Below are the code and all the weights of a small trained network. Each question names an input and a class and asks about switching units off, where a switched-off unit gives its printed mean instead of its output.

import numpy as np


def w(rows, s, z=0):
    codes = np.array(rows[::2]) - 128.0
    scale = np.full(codes.shape[1], s)
    scale[-1] = z or s
    return codes * scale


def norm(h):
    return h / np.sqrt((h * h).mean(-1, keepdims=True) + 1e-5)


def f(y):
    return y / 2 * (1 + np.tanh(0.7978845608 * (y + 0.044715 * y**3)))


def log_softmax(a):
    a = a - a.max(-1, keepdims=True)
    return a - np.log(np.exp(a).sum(-1, keepdims=True))


def net(x, mask):
    res = np.array(x, float).reshape(1, 2) / 4 @ E
    u = 0
    for l in range(2):
        y = f(norm(res) @ A[l][:, :-1].T + A[l][:, -1])
        res = res + np.where(mask[u : u + 11], y, B[l][:, -1]) @ B[l][:, :-1]
        u += 11
    return log_softmax(norm(res)[-1] @ U[:, :-1].T + U[:, -1])


A, B = {}, {}
E = w([
[152,118,1,159,183,147,106,96],'x0',
[234,165,221,123,145,119,140,98],'x1',
],0.0094)
A[0] = w([
[154,119,88,148,195,195,89,152,205],'0.n0',
[160,131,58,156,101,91,245,111,224],'0.n1',
[142,142,138,140,159,154,193,167,72],'0.n2',
[119,229,154,155,116,255,143,46,111],'0.n3',
[131,64,193,112,124,96,181,253,234],'0.n4',
[126,101,172,56,171,176,111,138,242],'0.n5',
[173,66,165,111,108,92,134,160,123],'0.n6',
[107,130,53,159,64,64,198,14,122],'0.n7',
[80,128,209,166,160,232,127,152,38],'0.n8',
[215,124,141,167,127,98,151,171,116],'0.n9',
[76,99,92,153,94,175,143,159,254],'0.n10',
],0.0069,0.0012)
B[0] = w([
[139,122,206,172,156,102,135,226,221],'0.n0',
[151,116,148,157,139,57,122,154,171],'0.n1',
[59,168,142,163,173,139,160,93,126],'0.n2',
[116,76,85,147,58,110,117,89,150],'0.n3',
[178,89,130,188,189,103,123,155,255],'0.n4',
[125,134,41,141,119,120,187,145,160],'0.n5',
[120,107,40,101,144,186,77,155,165],'0.n6',
[175,104,125,183,136,101,115,127,179],'0.n7',
[157,79,86,125,132,105,127,219,155],'0.n8',
[57,87,45,2,117,97,142,132,174],'0.n9',
[131,130,182,70,143,81,174,41,229],'0.n10',
],0.0061,0.0046)
A[1] = w([
[117,80,51,95,121,187,144,196,131],'1.n0',
[179,100,153,202,199,91,165,72,107],'1.n1',
[124,154,112,149,115,107,5,116,196],'1.n2',
[115,173,177,130,41,167,134,228,51],'1.n3',
[226,92,147,144,115,131,147,134,138],'1.n4',
[192,254,136,65,132,181,139,50,126],'1.n5',
[31,110,113,159,88,155,109,100,83],'1.n6',
[137,175,171,116,173,92,68,93,102],'1.n7',
[118,109,123,100,94,60,162,130,255],'1.n8',
[53,143,119,146,198,130,129,167,96],'1.n9',
[198,156,56,166,182,190,87,68,169],'1.n10',
],0.0095,0.0022)
B[1] = w([
[121,94,216,68,151,184,145,111,174],'1.n0',
[115,105,141,88,137,169,137,120,254],'1.n1',
[91,121,212,138,110,134,160,125,144],'1.n2',
[162,114,123,246,174,146,159,181,174],'1.n3',
[90,148,71,126,112,106,108,85,232],'1.n4',
[65,150,83,106,47,116,106,95,170],'1.n5',
[176,194,113,51,72,107,115,81,162],'1.n6',
[97,109,111,98,123,179,129,147,143],'1.n7',
[123,129,126,135,154,152,121,114,220],'1.n8',
[159,180,92,149,65,110,103,109,182],'1.n9',
[157,140,189,182,129,104,150,191,227],'1.n10',
],0.011,0.0071)
U = w([
[174,103,162,232,202,81,181,241,170],'0',
[105,202,89,36,25,78,137,15,152],'1',
[65,10,147,30,237,226,128,59,137],'2',
[149,153,110,93,149,197,4,185,13],'3',
[159,152,94,61,161,169,48,204,2],'4',
],0.016,0.013)

Each question gives the input, the list of numbers given to net, and the class t.
The units are the neurons (one row each of A and B). Each row of codes is followed by its name. A weight is (code - 128) times the scale printed after its matrix; where a second scale follows, it is the last column's (A, B and U).
mask holds one flag per neuron, layer by layer. A switched-off neuron (its flag False) gives its mean, the last column of its row in B, instead of its output. The means were averaged over made-up inputs and are rounded, as every weight is.
A unit's drop is (log p(t) with every unit on - log p(t) with that unit switched off) / (log p(t) with every unit on - log p(t) with every unit switched off).
The circuit of an input: a set's keep is (log p(t) with only the set's units on - log p(t) with every unit switched off) / (log p(t) with every unit on - log p(t) with every unit switched off). Starting from the 12 units with the biggest drops (on a tie, the unit counted first), units are removed one at a time, each time the one whose removal leaves the highest keep (on an exact tie, the one counted first), for as long as the keep stays at least 0.8.
units of the circuit, in order: the units of the circuit, biggest drop first
top k neurons: the k neurons with the biggest drops, biggest first
k most important neurons of layer l: the k neurons of layer l with the biggest drops, biggest first
drop when u is switched off: that unit's drop, to one decimal
input [7,8], class 1: units of the circuit, in order -> [1.n5]
input [-3,-2], class 2: units of the circuit, in order -> [0.n4, 1.n10]
input [3,3], class 2: top 3 neurons -> [0.n0, 1.n1, 0.n6]
input [8,-8], class 0: top 4 neurons -> [1.n10, 0.n7, 0.n9, 1.n4]
input [0,0], class 2: top 2 neurons -> [0.n0, 0.n6]
input [0,3], class 2: top 3 neurons -> [0.n9, 0.n10, 1.n0]
input [-6,8], class 1: top 2 neurons -> [0.n0, 1.n5]
input [-3,2], class 2: top 2 neurons -> [0.n0, 0.n4]
input [3,1], class 2: top 3 neurons -> [1.n1, 0.n0, 0.n6]
input [4,5], class 1: top 2 neurons -> [0.n4, 1.n5]
input [-7,-7], class 0: 2 most important neurons of layer 1 -> [1.n3, 1.n4]
input [-7,-6], class 0: drop when 1.n3 is switched off -> 1.6
input [-3,-4], class 1: drop when 1.n0 is switched off -> 0.2
input [-1,-2], class 2: most important neuron of layer 0 -> [0.n10]
input [2,4], class 1: drop when 0.n4 is switched off -> 1.8
